Here is a tiny trained network, its code and every weight. The questions are about switching its units off for an input and a class, where a switched-off unit gives its printed mean instead of its output.

import numpy as np


def w(rows, s, z=0):
    codes = np.array(rows[::2]) - 128.0
    scale = np.full(codes.shape[1], s)
    scale[-1] = z or s
    return codes * scale


def f(y):
    return np.maximum(y, 0)


def log_softmax(a):
    a = a - a.max(-1, keepdims=True)
    return a - np.log(np.exp(a).sum(-1, keepdims=True))


def net(x, mask):
    res = np.array(x, float).reshape(1, 7) / 4 @ E
    y = f(res @ A[0][:, :-1].T + A[0][:, -1])
    res = res + np.where(mask, y, B[0][:, -1]) @ B[0][:, :-1]
    return log_softmax(res[-1] @ U[:, :-1].T + U[:, -1])


A, B = {}, {}
E = w([
[150,81,2,195,219,177,254],'x0',
[198,95,150,113,230,229,23],'x1',
[237,175,217,200,152,61,162],'x2',
[54,244,156,236,138,224,92],'x3',
[83,161,199,39,213,156,215],'x4',
[121,128,134,129,127,125,131],'x5',
[132,125,129,130,126,136,128],'x6',
],0.007)
A[0] = w([
[198,71,113,47,90,87,120,3],'n1',
[137,182,245,68,39,118,50,31],'n2',
[226,140,244,193,111,100,164,16],'n3',
[112,172,75,223,202,183,203,81],'n4',
[101,143,189,51,231,162,187,113],'n5',
[49,47,50,98,81,215,105,136],'n6',
[153,64,146,114,237,179,30,144],'n7',
[251,156,186,214,165,64,146,160],'n8',
[87,214,160,185,136,163,147,60],'n9',
[191,52,90,250,78,145,2,215],'n10',
[21,84,134,87,95,151,71,95],'n11',
[22,155,117,146,2,78,243,163],'n12',
[75,185,189,110,93,116,59,73],'n13',
[87,150,199,90,155,126,142,129],'n14',
[88,240,125,183,135,196,81,28],'n15',
[207,27,134,45,163,66,184,49],'n16',
],0.0092,0.0058)
B[0] = w([
[104,148,110,89,80,144,85,173],'n1',
[138,65,93,185,143,191,167,217],'n2',
[78,113,154,77,138,115,122,191],'n3',
[136,82,109,141,115,166,99,208],'n4',
[171,123,102,176,117,9,106,209],'n5',
[106,102,146,110,180,79,157,222],'n6',
[181,156,154,55,124,169,165,212],'n7',
[67,96,143,111,159,113,160,231],'n8',
[102,113,99,91,126,116,68,179],'n9',
[150,139,137,148,117,65,129,248],'n10',
[98,82,158,113,162,92,137,191],'n11',
[197,136,167,73,127,154,126,254],'n12',
[135,95,119,160,83,140,130,191],'n13',
[177,113,83,137,131,80,118,180],'n14',
[93,141,127,81,105,137,67,189],'n15',
[92,144,70,118,114,183,63,211],'n16',
],0.012)
U = w([
[55,180,66,77,46,193,12,61],'0',
[10,85,190,91,188,115,209,58],'1',
[145,136,129,136,102,155,146,247],'2',
[160,47,60,206,102,246,193,137],'3',
[197,158,117,177,81,35,111,99],'4',
[126,145,138,122,112,161,153,215],'5',
[208,190,213,60,100,220,171,107],'6',
[166,254,129,209,111,242,199,95],'7',
],0.0085,0.014)

Each question gives the input, the list of numbers given to net, and the class t.
The units are the neurons (one row each of A and B). Each row of codes is followed by its name. A weight is (code - 128) times the scale printed after its matrix; where a second scale follows, it is the last column's (A, B and U).
mask holds one flag per neuron, in row order. A switched-off neuron (its flag False) gives its mean, the last column of its row in B, instead of its output. The means were averaged over made-up inputs and are rounded, as every weight is.
A unit's drop is (log p(t) with every unit on - log p(t) with that unit switched off) / (log p(t) with every unit on - log p(t) with every unit switched off).
The circuit of an input: a set's keep is (log p(t) with only the set's units on - log p(t) with every unit switched off) / (log p(t) with every unit on - log p(t) with every unit switched off). Starting from the 12 units with the biggest drops (on a tie, the unit counted first), units are removed one at a time, each time the one whose removal leaves the highest keep (on an exact tie, the one counted first), for as long as the keep stays at least 0.8.
units of the circuit, in order: the units of the circuit, biggest drop first
k most important neurons: the k neurons with the biggest drops, biggest first
drop of u: that unit's drop, to one decimal
input [-3,-7,6,-1,-4,2,-4], class 6: 2 most important neurons => [n12, n6]
input [4,-6,7,8,7,-6,-4], class 0: most important neuron => [n9]
input [-4,1,7,6,4,-1,-1], class 1: 2 most important neurons => [n8, n3]
input [2,-2,6,-8,-6,3,-3], class 0: 2 most important neurons => [n16, n1]
input [4,-1,-3,6,2,4,-1], class 0: units of the circuit, in order => [n15, n9]
input [-4,3,-6,-3,7,-6,3], class 4: 2 most important neurons => [n5, n8]
input [7,0,-6,4,-8,4,8], class 2: 2 most important neurons => [n2, n5]
input [7,3,-1,7,-7,-1,-6], class 0: 2 most important neurons => [n15, n2]
input [-2,-1,-6,-7,7,-2,-3], class 0: 2 most important neurons => [n16, n1]
input [-3,7,4,6,8,-2,4], class 4: 2 most important neurons => [n5, n14]
input [5,-6,-3,6,-8,1,7], class 4: 3 most important neurons => [n10, n16, n2]
input [8,-1,-7,-8,4,2,6], class 0: 2 most important neurons => [n16, n2]
input [-5,-4,1,3,5,-5,4], class 3: 3 most important neurons => [n2, n10, n13]
input [3,7,-5,-4,6,-6,0], class 6: units of the circuit, in order => [n7]
input [3,3,-3,-7,8,4,0], class 4: 2 most important neurons => [n5, n15]
input [6,-4,2,7,1,5,6], class 0: units of the circuit, in order => [n9, n15]
input [-8,-7,5,-3,-4,-6,0], class 3: drop of n2 => 0.9
input [-8,-6,0,-3,6,-3,2], class 3: drop of n2 => 0.8
input [-5,-1,8,0,-4,3,-2], class 1: drop of n8 => 0.3
input [0,2,-4,8,4,7,8], class 0: units of the circuit, in order => [n15]
